Below are the code and all the weights of a small trained network. Each question names an input and a class and asks about switching units off, where a switched-off unit gives its printed mean instead of its output.

import numpy as np


def w(rows, s, z=0):
    codes = np.array(rows[::2]) - 128.0
    scale = np.full(codes.shape[1], s)
    scale[-1] = z or s
    return codes * scale


def norm(h):
    return h / np.sqrt((h * h).mean(-1, keepdims=True) + 1e-5)


def f(y):
    return y / 2 * (1 + np.tanh(0.7978845608 * (y + 0.044715 * y**3)))


def log_softmax(a):
    a = a - a.max(-1, keepdims=True)
    return a - np.log(np.exp(a).sum(-1, keepdims=True))


def net(x, mask):
    res = np.array(x, float).reshape(1, 4) / 4 @ E
    u = 0
    for l in range(4):
        y = f(norm(res) @ A[l][:, :-1].T + A[l][:, -1])
        res = res + np.where(mask[u : u + 3], y, B[l][:, -1]) @ B[l][:, :-1]
        u += 3
    return log_softmax(norm(res)[-1] @ U[:, :-1].T + U[:, -1])


A, B = {}, {}
E = w([
[254,160,76,121,64,147,221],'x0',
[125,26,247,111,135,74,134],'x1',
[165,33,79,195,136,232,28],'x2',
[89,128,83,77,88,35,154],'x3',
],0.0053)
A[0] = w([
[160,93,120,88,88,70,213,43],'0.n0',
[65,98,19,128,97,119,4,155],'0.n1',
[134,255,23,211,63,236,186,251],'0.n2',
],0.0062,0.0023)
B[0] = w([
[116,109,34,225,97,104,97,151],'0.n0',
[61,178,76,132,23,193,188,196],'0.n1',
[144,26,109,182,125,77,2,255],'0.n2',
],0.0086,0.0078)
A[1] = w([
[70,107,199,206,194,172,53,210],'1.n0',
[231,137,133,131,188,180,144,77],'1.n1',
[101,235,136,45,198,2,144,252],'1.n2',
],0.0048,0.0013)
B[1] = w([
[152,174,104,187,80,49,75,252],'1.n0',
[146,154,102,1,179,207,57,117],'1.n1',
[195,61,192,112,76,169,150,209],'1.n2',
],0.0083,0.003)
A[2] = w([
[137,13,141,120,50,254,107,195],'2.n0',
[198,179,136,93,180,55,77,4],'2.n1',
[99,115,205,156,31,120,130,146],'2.n2',
],0.0051,0.0025)
B[2] = w([
[245,156,183,91,39,118,215,252],'2.n0',
[149,209,255,138,163,138,108,114],'2.n1',
[20,146,175,74,135,116,248,215],'2.n2',
],0.0069,0.004)
A[3] = w([
[176,63,89,36,144,180,141,4],'3.n0',
[253,125,90,55,180,144,215,67],'3.n1',
[214,124,103,229,108,82,145,232],'3.n2',
],0.0047,0.0017)
B[3] = w([
[151,254,166,147,181,80,123,107],'3.n0',
[166,183,81,85,176,150,57,126],'3.n1',
[152,77,105,111,8,109,118,253],'3.n2',
],0.0084,0.0041)
U = w([
[93,108,180,54,96,106,237,154],'0',
[129,159,66,104,246,144,153,2],'1',
[37,217,60,168,122,169,98,131],'2',
[205,197,136,76,154,181,140,113],'3',
[123,155,64,100,240,153,153,28],'4',
[121,113,169,159,239,96,107,87],'5',
[190,52,86,165,65,77,75,171],'6',
],0.012,0.0091)

Each question gives the input, the list of numbers given to net, and the class t.
The units are the neurons (one row each of A and B). Each row of codes is followed by its name. A weight is (code - 128) times the scale printed after its matrix; where a second scale follows, it is the last column's (A, B and U).
mask holds one flag per neuron, layer by layer. A switched-off neuron (its flag False) gives its mean, the last column of its row in B, instead of its output. The means were averaged over made-up inputs and are rounded, as every weight is.
A unit's drop is (log p(t) with every unit on - log p(t) with that unit switched off) / (log p(t) with every unit on - log p(t) with every unit switched off).
The circuit of an input: a set's keep is (log p(t) with only the set's units on - log p(t) with every unit switched off) / (log p(t) with every unit on - log p(t) with every unit switched off). Starting from all 12 units, units are removed one at a time, each time the one whose removal leaves the highest keep (on an exact tie, the one counted first), for as long as the keep stays at least 0.8.
units of the circuit, in order: the units of the circuit, biggest drop first
k most important neurons: the k neurons with the biggest drops, biggest first
k most important neurons of layer l: the k neurons of layer l with the biggest drops, biggest first
drop of u: that unit's drop, to one decimal
input [-5,-5,0,-2], class 2: units of the circuit, in order : (0.n1)
input [-4,7,5,3], class 0: 2 most important neurons : (0.n2; 2.n2)
input [-5,8,0,-3], class 5: units of the circuit, in order : (0.n1; 0.n2; 3.n2)
input [-7,-1,8,-2], class 2: 3 most important neurons : (0.n2; 0.n1; 1.n2)
input [-3,7,7,7], class 0: units of the circuit, in order : (0.n2; 0.n1; 2.n2)
input [-4,6,5,1], class 0: 3 most important neurons : (0.n2; 2.n2; 0.n0)
input [-3,3,5,4], class 0: 2 most important neurons : (0.n2; 0.n1)
input [3,2,-4,-6], class 3: 3 most important neurons : (0.n2; 1.n1; 0.n1)
input [-5,2,5,3], class 0: 2 most important neurons : (0.n1; 0.n2)
input [-6,0,1,4], class 2: 4 most important neurons : (0.n1; 1.n2; 3.n2; 2.n0)
input [-7,1,-1,1], class 0: 2 most important neurons : (0.n2; 0.n0)
input [-1,8,0,-6], class 5: 3 most important neurons : (0.n1; 0.n2; 1.n2)
input [-7,-1,-2,6], class 0: 2 most important neurons : (0.n2; 1.n2)
input [1,7,1,0], class 0: most important neuron of layer 2 : (2.n2)
input [-6,-8,7,3], class 2: drop of 0.n1 : 1.4
input [0,7,-4,0], class 0: drop of 2.n2 : 0.2
input [1,4,3,2], class 0: drop of 0.n1 : -0.1
